Rows near named flat spaces through zero
z642_z286: [ 10  10 -19 -12  19  40   3 -14 -23  -1 -12  -2 -15  17   8 -11   4 -13
 -13   5  -1 -24]
z164_z652: [ 11 -11  12  -7   8  27  29  11  -5   8  14 -24 -15  -3 -10 -23 -45  -9
   8 -19  -1 -51]
z949_z955: [  6  -1   6   1   3  12  21 -13  28  13  24 -34   5 -22  17   3 -13  -2
  38  10 -16 -35]
z164_z652: [ 18  35  43   4 -70 -50  26  21 -43  36  40  48 -21  34  -2  -5  25  44
 -12  16  25  47]
z727_z363: [  9  31 -20  35  14  42   6  10   0 -14  33  -1  -3 -22 -34 -14 -50 -54
 -33 -32  10 -54]
z302_z677: [ 15 -51  30 -24  18 -22   8 -14  -3 -12 -25 -30  76   3 -26 -25 -65   5
   6  17   6 -14]
z949_z955: [ -8 -23 -17 -37  40 -12 -30  31  11 -29 -26  10 -69 -56  14  10 -15   5
  -6 -31 -61   2]
z727_z363: [ 12 -13  33 -56  40 -20  25   1  52 -15   9 -19  24 -43  -7   8 -32  29
  22 -23 -15   3]
z949_z955: [-22 -11 -15   9   7   6  -9  22  26  -1  -3  -4 -42  -9  -1   2   4  -1
  12 -37 -19   0]
z380_z944: [ -2  40 -43  10   3  12   7  -1  46  24   7  12 -19  20 -21  -7  26   8
  -1 -19 -23   1]
z642_z286: [ -5   5   3   5   1   2  -5  19 -12  -9  14  15 -37   0  -3  -6  -9  -2
 -11 -33  -3  13]
z164_z652: [ -7  17  -7 -30  -1 -23  15  -7  58  24 -22  11  24  25 -13  17  63  49
  12   2   6  41]
z642_z286: [ 12   1   8  38 -11   2   0 -52 -13   1  30 -26  77  32   6 -20 -30 -21
  21  38  10   4]
z302_z677: [ 13  55  -8 -36  21   6   8  12   6 -13   0  48 -14 -11 -21  20  35  10
 -53 -23  22  23]
z949_z955: [ -2  -1  10  -9  41   5 -27   3 -18 -54  22  11 -25 -37  16   6 -34 -22
 -16 -40 -13  29]
z727_z363: [ 16  17   8  37 -23  40  20 -19 -38  10  30 -20  28   0   8  -4 -18 -43
  -5  36  38 -60]
z302_z677: [  7 -15  35 -17 -12 -21  36 -10  36  27  26 -32  19   1  13  -5 -10  37
  56   8 -12  -2]
z642_z286: [  1  -3  21   1  -1   2  -5 -26 -23 -14   7  -5  33   9  24  11  12  -4
   5  21  27  25]
z164_z652: [  0   3 -10  39  -8  55 -14 -48 -59  -6  10 -24  17  26  51   2  17 -46
   9  47  26 -22]
z302_z677: [ 16  -2   0 -14  20 -38 -25 -25  -5 -28 -16  16  68  -3 -20  -4 -25   1
 -25  25  -8  38]
z949_z955: [-32 -23  42  30 -31   7  10  35 -16  -5  17  -5 -18   7   1  15  13  -8
   6 -41  66  12]
z727_z363: [-49 -44  15  16 -56 -40   3  65  28  36 -36   7 -45  15 -15  18  56  40
  22 -29  26  21]
z380_z944: [-16   6  40  11 -30 -36  14  -4  36   9  29  -3  35  -7  15  36  43  27
  33   5  36  47]
z949_z955: [ -8  -4   1  12 -16  10  19 -11  26  26   6 -26  12  13  11   4  21   8
  36  13   6 -16]
z642_z286: [  3  15  44  -6 -38 -25   7  18 -35  -1  20  26 -16 -34  31  42  41  12
 -10  25  39  19]
z949_z955: [-31 -24  23  12  23  11 -15  16   7 -36  37 -12 -50 -11  25   2 -21  -8
  27 -76  -4  40]
z302_z677: [  2   3  27  -9 -15 -14  15  13  -4   3   6  10   9  -5  -7  12  10  13
  -7  -2  30   9]
z727_z363: [ -6   1  18   6   5  12  -6   3 -19 -22  22   0 -18 -21  23  15  -2 -16
  -1 -14  15   8]
z380_z944: [ -5  -1 -34  18   8 -24 -39 -10   8 -13 -17  14  14   1 -11  -6  -7  -9
 -12   9 -35  26]
z642_z286: [  6   8 -19  15  13  39   3  -3 -23  -1  13  -2 -26  38 -14 -39 -34 -21
 -12 -31  -8 -16]
z642_z286: [  5  17 -26 -13  35 -13 -27  -9  26 -24   7  12 -17 -40  10   8 -11  -3
  -3  -7 -56  19]
z302_z677: [-20   6  -5  39 -29   8   1   7  23  19  32 -20 -38 -32  39  27  30 -11
  41   8 -11 -22]
z642_z286: [  8   2 -14 -21  26  41  22  11  -2   6  -9  -5 -31  29 -26 -34 -26  -1
 -13 -41  -5 -31]
z380_z944: [ 31  28  66 -25 -14 -22  46 -20   2   6  63  -6  40 -26  22  18  -8  25
  23  23  27  11]
z727_z363: [ -2 -13  16  34 -11  15   5 -22   0   0  35 -41  24 -21  31   6 -22 -27
  39  22   3 -32]
z302_z677: [ 21 -18  34 -43  16  -7  46  -2  40  13   5 -37  38 -28 -12  -4 -37  23
  29   6  -2 -43]
z164_z652: [  2 -22  17  31 -19 -45 -28  55 -39 -28  19  25 -34 -55 -28 -13 -82 -27
 -35 -26 -21 -10]
z164_z652: [  28   19   33  -12   11   50    4  -43 -100  -29   38    0   -8   14
   63   -3   -8  -28  -12   28   31    3]
z164_z652: [ -9  25 -55  13  27  31 -14 -29  48   5  -1 -13  -8   3  14   6  29 -13
  19  -1 -38  -6]
z949_z955: [ 11  20 -20  -7  16  27   6 -33  30   1  -7 -28  38 -58  30  42  30 -25
  12  60  -1 -59]
z642_z286: [ 12   3 -12 -18  44 -18 -10 -35  51 -20  10 -15  47 -22  -5  -6 -35   5
  19   1 -48  18]
z380_z944: [ 15   6 -30 -14  15   9  22  11  33  29   2  -8 -35  22 -33 -47 -41  17
  10 -31 -57 -33]
z164_z652: [ 22  90 -13  44 -34 -39 -29  -2 -36  -9  82  74 -43 -17  12   6   6  -9
 -39   4 -33  65]
z949_z955: [ 17   9 -13   1 -20  -8  23   9  13  36  -6  -3   6   4 -28 -19 -15   9
  -2  21 -17 -45]
z727_z363: [ -5  28 -24  16  42  26 -25  25   5 -48  26  23 -42 -49 -21   4 -39 -47
 -45 -65 -12  -6]
z380_z944: [-18  48 -61  59 -14  33   0 -18  57  36  30  -8 -23  30   0  -4  41 -14
  27 -13 -26  -9]
z380_z944: [-11   3 -18   6 -12  16  -4  13   0  11 -21   1 -27 -15  14  23  41  -8
  -4  15   8 -27]
z302_z677: [  4  -8   0 -24  39   9   8 -19  39 -14  -3 -23  35 -13  -7  -1 -21   2
  14 -11 -10  -6]
z380_z944: [-44 -28 -39  34  14  38 -30  15   1 -11 -39  -2 -24  60 -26 -21  12 -23
 -13 -60  19  18]
z727_z363: [  8  26  27  17 -16  47  28  12 -56  -3  37  10 -19  25  -6 -10  -9 -26
 -31 -27  65 -19]
z164_z652: [-18 -68  20 -31  11 -12  -5  24  -1  -8 -57 -21   2  -5  -5   1  -9  15
  10  -8   9  -9]
z164_z652: [-20  10 -42  40 -29 -18 -30   3  15  22  -5  14 -36  12  13   4  40   3
  14  12 -39  20]
z949_z955: [  8  12   1  -1  23   8 -11 -17  -8 -26  19   3   9 -12   8   0 -20 -16
  -8  -8  -6  14]
z727_z363: [  1   2   9  26  20  29 -11 -37 -19 -28  54 -25   0  -1  42 -10 -35 -31
  29 -11 -14  11]
z302_z677: [-53 -60  28  62 -32 -12 -37 -14 -33 -14   2 -15  19  88  23 -16  17   0
  40 -29  43  95]
z727_z363: [-16   4  18  -9  11   8   0  34 -12 -20  16  26 -56  14  -8  -3   3   9
 -18 -74  21  43]
z302_z677: [ 40  22 -19 -32  -6 -15  14   0 -23  29  -8  22 -24  15 -13 -34 -21  25
 -17  30 -51 -23]
z380_z944: [ -4  17 -51   2  19  38 -14   8  -6   0 -32  16 -36  16 -16 -10  16 -20
 -35 -14 -10 -23]
z642_z286: [ -3   0 -20 -20  46  54 -40 -57 -56 -45 -31  -1   7  21  63  19  46 -28
 -13  31  13  31]
z380_z944: [ 32  28 -15 -14  20  29  16 -13 -17   3  18   0 -15   1  -5 -27 -37 -12
 -14   3 -26 -39]
[  8  23 -35  13   1   0 -30   4 -25 -13 -14  29 -13 -24  -5   8   4 -28
 -43  22 -15 -12]
z302_z677
[-21 -35  21  10 -19 -20  21  18  47  25   6 -31   2  10  -9  -7  -7  26
  49 -25  -2   0]
z727_z363
[ 34  50 -12 -34   6  36  17   1 -44   5   8  24 -56 -32  28  14  22  -9
 -34  30  -8 -48]
z642_z286
[  9  17  24  23 -11   6  10 -27 -25  -5  38   1  44  41  -5 -17 -16  -9
  -3  -1  37  28]
z949_z955
[-41 -36  23  19 -20 -33 -41   1 -13 -25 -23   8  17  -2  34  44  57   5
  11  11  38  71]
z642_z286
[  3   4  -4  18   6   8   7 -15  12   4  29 -14   8  27  -9 -29 -33  -4
  18 -21 -17   6]
z380_z944
[-14  24 -10   1   0  23 -14   3 -16 -15 -22  26  -2  -3   8  39  66 -15
 -38   5  52  15]
z380_z944
[  8   6  23   9   7   5   5 -27 -14 -13  41  -8  23  24  11 -16 -26  -3
  14 -11   8  30]
z949_z955
[  3 -16  22 -34  25   3  -6 -15  -6 -26  -4 -17   1 -51  49  34  11  -1
  17  24  -4  -3]
z949_z955
[-21 -24  37  42 -43 -36  -3  10  -4   3  20  -4  33  18  -7   3  -3   5
  18  -5  38  37]
z642_z286
[-39 -36 -21  46 -49 -12 -23  25  -1  26 -49  -4  -8  19  -3  14  50  -5
   7  22  20 -10]
z642_z286
[ 25  38  -2 -44  17  20  20   6 -16  -2  -8  27 -15 -13  -8  11  18   5
 -43   4  17 -19]
z380_z944
[ -3  -5   5  -9  -7  -9   4   8   2   7 -11   5  -3   6  -3   3  13  14
   0   1   6   7]
z727_z363
[  0  -1 -10 -28  17 -12  -3   7  30  -2 -20   3  -7 -29   0  16  14  14
   1   2 -21  -2]
z642_z286
[ 13  27 -42   2  22  30 -18 -12 -22 -11 -11  17 -14   3  -6 -11  -5 -28
 -37   7 -18 -19]
z380_z944
[ 34  27  49  30 -36  -1  34  27 -61  -6  51  20  38 -16 -52 -17 -73 -38
 -59  -2  70 -44]
z949_z955
[ 23  26  -7  -8  12   5  -8  -9 -24 -21  -6  18  30 -38  -9  16  -9 -28
 -46  33  14 -25]
z949_z955
[-14  -6 -36  26 -21   1 -18  13   3  19 -29   2 -22  -1  -2   4  24 -11
  -3  20 -16 -26]
z642_z286
[ 28  30  16 -30  53   7  -7 -46 -10 -46  47   5  24 -18  27  -2 -35  -6
  -2  -8 -20  43]
z642_z286
[-21 -37   0 -52  42  27   4  13  16 -12 -59 -10 -13  25  -9   2  25  20
  -3 -41  22  10]
z642_z286
[  22  -12  -53   11  -27   14   -4  -10  -57   59  -13   -4  -88   89
   16  -87  -31   20   25   25 -101  -30]
z302_z677
[ 20  62  -9 -14  37  29  23 -48  44 -11  28   0  70   0 -13  16  19  -9
 -12   4  29   9]
z164_z652
[-49 -18  20  37   3  30 -11   5  17 -25  27 -22 -21   1  33  30  33 -19
  33 -56  45  35]
z949_z955
[-22 -15 -78   7  30  -6 -71 -41  34 -16 -70  -9  21 -31  38  36  56 -19
  12  65 -63   7]
z642_z286
[-37 -44  34 -29 -16 -70   2  59  68   5 -38   8  -5 -42 -22  43  38  53
  17 -32  15  38]
z642_z286
[-16 -17   7   7   3   2  -3   5   4  -7  -5  -3   6  26 -12  -8  -2   3
   3 -30  18  24]
z380_z944
[-11  18   9 -15  15  17  13   5  21  -7   9   9 -11  10  -2  14  31  11
  -4 -40  29  27]
z302_z677
[ -9  25 -17   5   0  23   2   8   4   6  10  13 -46   9  10   7  33   0
  -4 -23   0   5]
z302_z677
[-34 -29 -54  29   2   0 -28   9  54  15 -42 -22 -15  -3  -6   2  19  -7
  27  -3 -42 -18]
z164_z652
[-15   8 -22  14 -16 -10 -19 -18  10  13 -17   9   5  24  19  17  60  12
  11  26  -2  35]
z164_z652

Rows near named flat spaces through zero (a row that begins with a name and a colon came from that space)
z162-z828: [ 25  18  -1   7 -23  11  -6  28 -11  12  42 -17  22   9  89 -19   4  -8
 -15  -9  -2  21]
z162-z828: [-26 -72 -34 -23  14   0  39 -51   4  -8 -39  19  27  -9 -48  29 -17 -17
   8  61  22  39]
z784-z248: [-33  26  18  18 -36   7 -12  -3  -1  13   5  30 -62  28   2 -26 -10 -12
 -34  51 -68 -24]
z162-z828: [ 13 -10 -32  51 -41 -22 -15   5  22  -1  51 -23  36  29  75 -45  -3 -56
 -11  25  24  49]
z857-z936: [ 17 -30  32  20  26  18  63  16   4  -7 -17  33 -17   5  15  -4  53   7
 -14 -27   5   7]
z857-z936: [ -4 -38  46 -24 -10  33  58  11 -48  22 -35  54 -27  -3   7  28  -5 -19
 -41  33   3 -15]
z784-z248: [  0  18  -4   4   5   6 -23 -19  12 -13  -4  -3  29   1 -14  -7  17   3
   2 -15  -2  -1]
z857-z936: [ -4  22  -5 -19 -12  -8 -27  10 -15  22  28  18  14  -9  63 -10 -20 -18
 -31  -4  26  -6]
z162-z828: [ 15  -9  25  -5   1 -13   6  35 -20  16  -1  10 -13 -17  24   7  -4 -14
  -6 -38  61 -24]
z626-z200: [ 12 -38  15   6 -12 -18  18  12 -21  11  -7  17  13  -5  -1  12 -24 -55
 -20   7  71  -3]
z626-z200: [ -9  25  -7  71 -52  14  42  29  15 -18  38   5  44  23 -29   6  17 -19
 -12  -8 -62  31]
z917-z708: [-28 -10 -19  10 -19   4  -4 -11  19  -4  -9   6   0  -3   8 -11  23   3
  17   1   5   9]
z857-z936: [ 26  13  -9  57   3   8 -16 -21  43 -35  15 -28  37  36   8 -46  55  -5
   8 -13 -26  32]
z784-z248: [ 25   4  45   2 -47  11 -34  32 -39  27  -4 -32 -66  20  53 -23 -18 -20
  -3  28   3 -38]
z626-z200: [ 17 -58 -14 -17  26  21  33 -40   1  -8 -19  15  45   6  45  -6  25 -17
 -15  35  30  52]
z917-z708: [ 26 -11  -1  24   0   9   9   6  11 -14   5 -16  36   6  27 -12  37  -6
  10 -29  24  23]
z902-z180: [  7  31  27  18 -22   8  -7  25 -11   8  17   7 -20  13  21 -13   3  -7
 -22  -8 -25 -20]
z902-z180: [-52   7 -14 -20 -16  -7  19  19  -4  26  11  26 -73 -10  10  10 -31  28
  -1  32 -52 -12]
z626-z200: [ 12  49  32 -37  65 -11 -18  -8 -11   8   8  57  -1 -11  -2   0  -9   9
 -62 -36   2 -41]
z162-z828: [  1  28  -4 -12  47  -5 -35 -48  22 -16  -5  -4 -19  19 -40 -20  -5  24
  -9  29 -59  -8]
z902-z180: [ 36  10  32 -16   0 -10  -7  31 -41  15   9  -4  22 -14  -3  26 -38 -28
 -21 -27  51 -27]
z626-z200: [ -8   9 -11  13 -32 -22 -25  22   2   3   9 -37 -15  -7 -25   6 -25  -2
  36 -10  13 -15]
z626-z200: [ -1 -14  11   4   1  51  42 -26  -2 -14 -19  35  39  14   8   2  46   2
 -28  19 -40  30]
z917-z708: [-35   4   6  -4   7 -21 -19  -9  13  14  -7  48 -52  -2  18 -27   4  -9
 -24   3  17 -30]
z857-z936: [  1 -14   8 -46  32 -15  59  46 -34  25   5  13 -37 -36 -19  60 -51  31
   2 -14   4 -13]
z917-z708: [-52   2 -28 -16  -6  -1  11 -18   9   4  -3  42  11 -16 -21  16  -9   5
 -10  15 -15   7]
z902-z180: [-40 -16 -12  -3   6  14  17 -35  19 -13 -35  30  -4  -4 -49   8  24  17
   9  15 -24   3]
z784-z248: [-37  -1 -34  19 -77   2 -17  17   1   7  14  -4  53 -18  30   5   4 -29
  20 -18  44  15]
z784-z248: [ 10  18 -29   2  24  12 -18 -34  29 -23  14 -11  61   6  19 -18  33  17
   3 -13 -17  36]
z162-z828: [  4  11 -47   8 -10 -17  -6   2  11 -18  28 -52  73 -12 -56  35 -35   4
  38 -12  -3  34]
z917-z708: [-24 -10 -15  -6 -30  10 -13  -9  -1   2 -15  -8   7  -8  -3   6   2   1
  22  11   7   2]
z917-z708: [  -1  -38   17   24    1  -27  -16  -17   16    1  -31  -20 -102   31
  -26  -38   -9  -17   18   57    0  -24]
z162-z828: [ -1  18  26  28 -22 -10  -7  37   0   2   0   0 -26  -5 -13  -3  14  -4
  10 -47  20 -36]
z917-z708: [ -6 -66  -3 -11 -15   2   9 -26 -14  -1 -50 -14  -2  -4 -39  19 -15 -26
  26  46  46   6]
z784-z248: [ 18 -41  15 -15 -16   2  12  20 -30  18 -16 -23 -30  -4  26  10 -21 -13
  15  22  37  -4]
z626-z200: [ 12 -11 -18   0  33 -20   0 -17  20   0  24  12   6  11  53 -31   2 -14
 -24  15  15  29]
z902-z180: [  9  42  33  36 -32  26 -35   8   4 -15 -10 -16  -1  17 -17 -21  43   5
   8 -34 -26 -32]
z902-z180: [ 75   8  32  23 -19  -6 -26  32 -30  11  40 -38  27  27  78 -28 -19 -57
 -32  -1  44   5]
z857-z936: [  9   8 -22  -2  15  -9  -6  -4  12 -16   3 -52   4  -3 -59  20 -19  33
  45   0 -33  10]
z902-z180: [ 36  45  84  38 -23  38 -14  13 -31 -13 -22  32  39  19 -44  -1  39 -41
 -53 -49   4 -54]
z857-z936: [ -37  -22   -1   11  -30   -2   -2  -26    2  -11  -47  -10  -30    4
 -116   25  -22   -6   33   46  -24  -21]
z626-z200: [-17  38 -19  44 -36 -44 -39  29  26   5  46 -26 -37  13   4 -30 -24 -12
  14  -8 -13 -13]
z917-z708: [-64  27 -44  29 -58   4 -25 -18  33  -7  16   6   9   9  -9 -18   9   2
  13  24 -54  15]
z784-z248: [ 10 -21 -11 -12   2   1 -13 -20  -3   0  -5 -12  20   2  23  -7  -5 -14
   2  21  26  16]
z917-z708: [ 36  39   8 -28  -6  22  -8  31 -35   4  15 -86 -23   2 -37  40 -50  58
  44  16 -90  -9]
z917-z708: [ 20 -19   7  14 -49  11 -27  -8 -23  -2 -11 -27  56   8   0   2 -10 -56
   2  17  51   6]
z626-z200: [  4 -45   1 -20 -17  32  10 -26 -23  -8 -47  -6  57 -14 -24  31  10 -17
  16  14  43  14]
z902-z180: [-44   1 -42  -9 -11 -23  -3  15  23  17  21 -21 -80  -6  28 -11 -22  44
  41  26 -43   6]
z162-z828: [ 25  23  14  -9  23 -15 -20  15  -7   4  12 -11  -6  -6   4  -1 -12   6
  -4 -30  16 -21]
z857-z936: [-26   0 -12  -4 -26   1 -54 -33   9  -1 -23  -7   0   0  -4 -20   5 -12
  15  18  20 -15]
z626-z200: [ -6  20   7  40 -23 -25   4  31   8   7  33  12 -25  14   4 -16 -13 -26
 -21  -5  -9 -10]
z902-z180: [-11  15  -4 -41  39  -5  23  10 -12   2  -3  29  32 -42 -45  52 -16  30
  -3 -50  15 -13]
z857-z936: [ -7  13  11  38  18 -27  39  44  24  -2  24  42 -14 -11   4  -5  31   3
 -15 -75  23 -11]
z162-z828: [-65  21  10 -33  15  -5 -10 -12   6  16 -31  64 -76 -21 -32   3   2  34
 -12  -3 -24 -55]
z902-z180: [ 31  10  57   6 -18  26   5   7 -44   4 -12  33  40  10 -10  12  -1 -51
 -58  -4  21 -25]
z857-z936: [ 49 -53  15   1  39  29  47 -19  -1 -10 -15 -10  -2  27  52 -20  36   2
  -9  35 -10  45]
z784-z248: [ 17  30 -25   1  46 -31  14  20  21   0  61  10  26  -6  42  -7  -8  13
 -23 -40  -2  27]
z784-z248: [-36   0   2  19 -53  10  17  25  -6   8  -4  11 -21  -5 -13  12   3  -2
  11   1 -17 -11]
z162-z828: [ -7   9 -20  43 -28 -14 -14  -2  26 -15  18 -23  16  16 -23 -15   2 -17
  16   3 -11  14]
z784-z248: [  0 -21  27  -5  12  18  28  -4  -9  -7 -44   0 -39   0 -61  22  10  22
  18   9 -23 -20]
[  8  -3   7 -38  48 -17 -15 -19  -6  13  -4  24 -25  -4  23 -10 -19   0
 -28  13  21 -14]
z162-z828
[  0  14  20  33   0 -24 -31   1  21   4  11  25 -42  22  38 -55  21 -30
 -30  -8  21 -25]
z917-z708
[-67 -11 -15  26 -29 -27 -29 -34  33   6 -13  58 -43  12   2 -45   8 -42
 -25  37  20 -17]
z917-z708
[ 44   9  10 -16  12 -37 -43  23 -22  22  33 -20   6  -5  64 -16 -41 -36
 -21 -18  76 -15]
z784-z248
[-30  -8 -30 -13 -39  12 -70 -36  16  -3 -34 -55 -27   0  12 -27  15  24
  66  31  -1  -6]
z626-z200
[ 19  28  22 -22  62 -51  -7  28  -4  22  32  29 -58  -9  21  -9 -39   3
 -40 -29  23 -38]
z626-z200
[ -1  16   0  16   3 -13   8  -9   0  -3  26  36  40  12 -20   2 -23 -41
 -52  14  -7  10]
z917-z708
[ -3 -23  -7  62 -53  -7  17  -4   7  -7  22  30  67  25  14 -18   5 -90
 -44  24  38  36]
z626-z200
[  6  18 -33  22  12  -9  13   5  30 -14  42 -20  21  10  13 -10   6  20
   9  -8 -42  39]
z626-z200
[ -5  24  -1  26 -31  24   1  10   6 -11   7 -20  10  11 -12  -1  21  17
  17  -8 -50   6]
z162-z828
[ 24   4   0 -28 -56  37 -35   8 -47  18   8 -48  45   0  64   9 -25 -17
   6  30  10  12]
z902-z180
[-48  34   0  18 -52   3  -2  41   3  12  10  21 -26 -17   1   6  13  15
  12 -39 -15 -29]
z162-z828
[ -6 -22 -17 -16 -55  33 -24   0 -16  -1 -33 -74   1 -11  -8  20   1  27
  78  18  -2   4]
z917-z708
[ 26 -73 -20   3   4   9  76  14  -7  -6  -6 -31  27  -5   5  33  -1   0
  34  18  21  59]
z626-z200
[  5  46 -20   6   1 -26 -33  21  12   8  57   2  29  -6  60 -21  -9  -7
 -20 -41  19   5]
z857-z936
[-75  16 -57 -27 -56   1  15  29  -6  27  33  29  29 -44  34  38 -28  18
  11 -10  -6  19]
z162-z828
[-17   4  -1  12  -3 -18 -15   6  16   7   8  33  -8  -6  41 -27  21 -17
 -16 -29  44 -12]
z857-z936
[ 29 -17 -24   4  14  -3 -24 -22  18 -21  -3 -50  50   0   8 -10  19   2
  37 -15  37  29]
z902-z180
[ 32  26  28 -27 -53  21 -61  21 -57  19  -5 -62  10  -4   8  18 -44 -12
  17  10  14 -36]
z917-z708
[  2  -5  -4 -28  23 -29  38  33 -22  31  40  32 -23 -12  43  19 -57 -10
 -41  15   8   8]
z902-z180
[-75 -21 -55 -25   1  14  39 -24  27  -4 -16  55  40 -39  -4  27  33  34
  16 -16   2  33]
z917-z708
[-27  10 -23   2   5 -20  -7 -21  17   1  19  35  15   3  -2 -10 -16 -20
 -31  18  -5  10]
z784-z248
[-11 -24   2  13 -57  29  30  37 -15   5 -16 -27  -8 -11  10  22  20  14
  46 -11   1   6]
z784-z248
[-33  26   0  11 -32  17   3  16   4  -1  -3   6 -12  -8 -25  12  15  26
  17 -19 -40 -15]
z162-z828
[  1 -49 -32  23  20 -27 -13 -46  44 -22 -19 -37 -27  23 -24 -34   8  -8
  39  47  10  28]
z857-z936
[ 25  -1  -8  -6  18   2  16   2  -4  -6  13 -31   9   6 -12  14 -18  16
  11  14 -31  22]
z857-z936
[  9  30 -13  18  16 -22 -47 -27  29  -7  32 -10 -12  32  28 -52  -5 -11
 -22  26 -29   8]
z162-z828
[-39  36   3 -23 -19 -10 -37  -3 -13  22   6  31 -32  -7  -3  -1 -36  -6
 -27  19 -16 -38]
z917-z708
[-23  12 -11   1 -37   1 -58 -30   2   2  -7  -2  13   8   7 -23  -6 -28
  -4  28  11 -11]
z857-z936
[ -2  -1  11 -12  16  -3 -16 -17   1   8  -6  27 -20   6  31 -24   6 -11
 -28  12  13 -12]
z626-z200
